Here is a tiny trained network, its code and every weight. The questions are about switching its units off for an input and a target symbol, where a switched-off unit gives its printed mean instead of its output.

import numpy as np


def w(rows, s, z=0):
    codes = np.array(rows[::2]) - 128.0
    scale = np.full(codes.shape[1], s)
    scale[-1] = z or s
    return codes * scale


def softmax(a):
    e = np.exp(a - a.max(-1, keepdims=True))
    return e / e.sum(-1, keepdims=True)


def log_softmax(a):
    a = a - a.max(-1, keepdims=True)
    return a - np.log(np.exp(a).sum(-1, keepdims=True))


def net(x, mask):
    ids = ['ΘΛΞΠαβδεζμσφ'.index(c) for c in x.split()]
    T = len(ids)
    res = E[ids] + P[:T]
    u = 0
    for l in range(2):
        r = res
        for j in range(3):
            rows = slice(2 * j, 2 * j + 2)
            q, k, v = (r @ M[l][rows].T for M in (Q, K, V))
            z = softmax(np.where(np.tri(T) > 0, q @ k.T / 2**0.5, -1e9)) @ v
            o = O[l][rows]
            res = res + np.where(mask[u + j], z, o[:, -1]) @ o[:, :-1]
        u += 3
    return log_softmax(res[-1] @ U[:, :-1].T + U[:, -1])


Q, K, V, O = {}, {}, {}, {}
E = w([
[249,227,139,190,78],'Θ',
[155,174,180,148,194],'Λ',
[222,58,75,141,187],'Ξ',
[121,118,156,210,153],'Π',
[118,144,179,141,190],'α',
[77,148,73,104,7],'β',
[111,91,225,181,162],'δ',
[96,10,150,81,188],'ε',
[110,182,207,65,169],'ζ',
[81,161,210,146,120],'μ',
[57,146,130,163,120],'σ',
[177,175,27,52,38],'φ',
],0.012)
P = w([
[255,114,245,221,43],'0',
[61,206,108,173,135],'1',
[67,188,111,156,128],'2',
[62,180,109,158,127],'3',
[61,177,105,158,116],'4',
[71,169,110,153,114],'5',
[80,164,113,159,115],'6',
],0.0067)
Q[0] = w([
[186,120,65,84,97],'L0H0',
[78,54,161,107,133],'L0H0',
[126,237,205,185,126],'L0H1',
[199,103,84,88,101],'L0H1',
[170,120,108,153,155],'L0H2',
[176,10,137,83,130],'L0H2',
],0.012)
K[0] = w([
[134,183,29,93,105],'L0H0',
[58,53,178,48,168],'L0H0',
[177,254,250,190,81],'L0H1',
[176,128,12,123,96],'L0H1',
[186,127,129,142,183],'L0H2',
[111,88,8,55,121],'L0H2',
],0.009)
V[0] = w([
[109,40,194,59,125],'L0H0',
[93,120,202,122,72],'L0H0',
[180,107,240,183,187],'L0H1',
[164,255,174,103,55],'L0H1',
[216,175,159,97,188],'L0H2',
[124,186,130,76,197],'L0H2',
],0.0085)
O[0] = w([
[33,82,85,41,153,126],'L0H0',
[31,150,86,164,123,181],'L0H0',
[93,1,221,158,87,255],'L0H1',
[102,209,177,148,15,199],'L0H1',
[175,67,174,66,94,153],'L0H2',
[152,188,229,60,174,91],'L0H2',
],0.0075,0.005)
Q[1] = w([
[255,87,114,159,170],'L1H0',
[59,107,234,208,116],'L1H0',
[179,128,50,72,53],'L1H1',
[118,118,220,192,125],'L1H1',
[12,179,237,102,72],'L1H2',
[113,176,155,227,116],'L1H2',
],0.0087)
K[1] = w([
[229,158,135,161,226],'L1H0',
[171,27,187,171,48],'L1H0',
[75,254,41,131,68],'L1H1',
[135,106,191,169,83],'L1H1',
[89,64,157,85,15],'L1H2',
[184,105,139,179,41],'L1H2',
],0.0081)
V[1] = w([
[111,123,56,206,84],'L1H0',
[231,133,98,184,146],'L1H0',
[44,214,84,141,30],'L1H1',
[186,155,196,193,93],'L1H1',
[109,85,208,69,183],'L1H2',
[78,81,115,254,173],'L1H2',
],0.0088)
O[1] = w([
[131,134,101,3,184,201],'L1H0',
[232,136,249,106,235,106],'L1H0',
[119,50,214,34,53,121],'L1H1',
[163,62,167,179,168,244],'L1H1',
[131,47,47,225,102,145],'L1H2',
[254,134,70,38,170,254],'L1H2',
],0.0078,0.0077)
U = w([
[202,177,171,204,66,142],'Θ',
[154,239,86,172,55,169],'Λ',
[255,99,113,78,183,45],'Ξ',
[144,217,155,190,188,66],'Π',
[139,130,142,174,113,176],'α',
[92,31,118,44,46,68],'β',
[62,139,150,175,70,56],'δ',
[108,26,73,90,174,91],'ε',
[86,175,151,82,188,119],'ζ',
[41,185,180,150,168,162],'μ',
[99,82,190,121,191,19],'σ',
[188,179,118,77,79,254],'φ',
],0.0074,0.0071)

Each question gives the input, a string of symbols that net reads in full, and the target symbol t.
The units are the heads (2 rows each of Q, K, V and O). Each row of codes is followed by its name. A weight is (code - 128) times the scale printed after its matrix; where a second scale follows, it is the last column's (O and U).
mask holds one flag per head, layer by layer. A switched-off head (its flag False) gives its mean, the last column of its rows in O, instead of its output. The means were averaged over made-up inputs and are rounded, as every weight is.
A unit's drop is (log p(t) with every unit on - log p(t) with that unit switched off) / (log p(t) with every unit on - log p(t) with every unit switched off).
The circuit of an input: a set's keep is (log p(t) with only the set's units on - log p(t) with every unit switched off) / (log p(t) with every unit on - log p(t) with every unit switched off). Starting from all 6 units, units are removed one at a time, each time the one whose removal leaves the highest keep (on an exact tie, the one counted first), for as long as the keep stays at least 0.8.
units of the circuit, in order: the units of the circuit, biggest drop first
most important unit: the unit with the biggest drop
which heads matter: for each layer, one digit per head in row order, 1 if its drop is at least 0.15 and else 0, layers parted by /
input α Θ Λ Ξ, target Ξ: units of the circuit, in order -> (L0H0, L1H0)
input β μ Λ, target ζ: units of the circuit, in order -> (L1H2, L0H2, L1H0)
input α ζ ε Θ, target Θ: units of the circuit, in order -> (L0H1, L0H0, L1H1)
input Π Ξ α, target Ξ: most important unit -> L1H2
input δ ε Λ, target ε: which heads matter -> 110 / 101
input δ ε μ μ φ Π δ, target ε: which heads matter -> 110 / 101
input ζ μ Ξ Ξ ε ζ, target δ: which heads matter -> 011 / 101
input μ Π μ Θ Λ, target β: units of the circuit, in order -> (L0H1, L1H1, L1H0, L0H0)
input ε Λ φ Π Π, target Λ: units of the circuit, in order -> (L1H1, L0H1, L0H0, L1H0)
input φ Π ε μ, target μ: units of the circuit, in order -> (L1H2, L0H1)
input β ε Λ μ σ, target ζ: units of the circuit, in order -> (L0H2, L1H2, L1H0)
input φ μ ε ε Λ, target μ: which heads matter -> 010 / 001
input Λ φ ε Ξ μ, target Θ: which heads matter -> 011 / 110
input Ξ μ Ξ ε ε δ, target Π: most important unit -> L1H1
input ζ Θ β α, target δ: units of the circuit, in order -> (L0H1, L1H0, L1H2)
input Θ Ξ β σ Θ Λ, target σ: which heads matter -> 010 / 111
input Ξ Θ β ε δ σ ζ, target Π: units of the circuit, in order -> (L1H1, L0H1, L0H0)
input σ σ ε μ δ μ α, target φ: units of the circuit, in order -> (L1H2, L0H2, L1H1, L0H0)
input δ β Ξ, target Ξ: units of the circuit, in order -> (L1H0, L0H1)
input μ ε Ξ Λ Ξ μ, target β: most important unit -> L0H1
input β Λ Π, target ζ: units of the circuit, in order -> (L1H2, L0H2, L1H0)
input Θ ε ε α φ ε μ, target σ: which heads matter -> 111 / 110
input μ ε β σ, target β: which heads matter -> 110 / 010
input ε Λ μ, target Λ: which heads matter -> 110 / 010
input φ Θ ζ, target μ: which heads matter -> 010 / 001
input β Ξ ζ ε ε φ ζ, target ζ: which heads matter -> 011 / 101
input δ Θ φ β Θ Λ δ, target ε: most important unit -> L0H1
input Ξ ε Ξ Θ Π μ, target Π: which heads matter -> 010 / 110
input Λ Λ ε μ Π Λ, target Θ: which heads matter -> 011 / 100
input Ξ ε ζ Θ ε ε σ, target Π: which heads matter -> 011 / 110
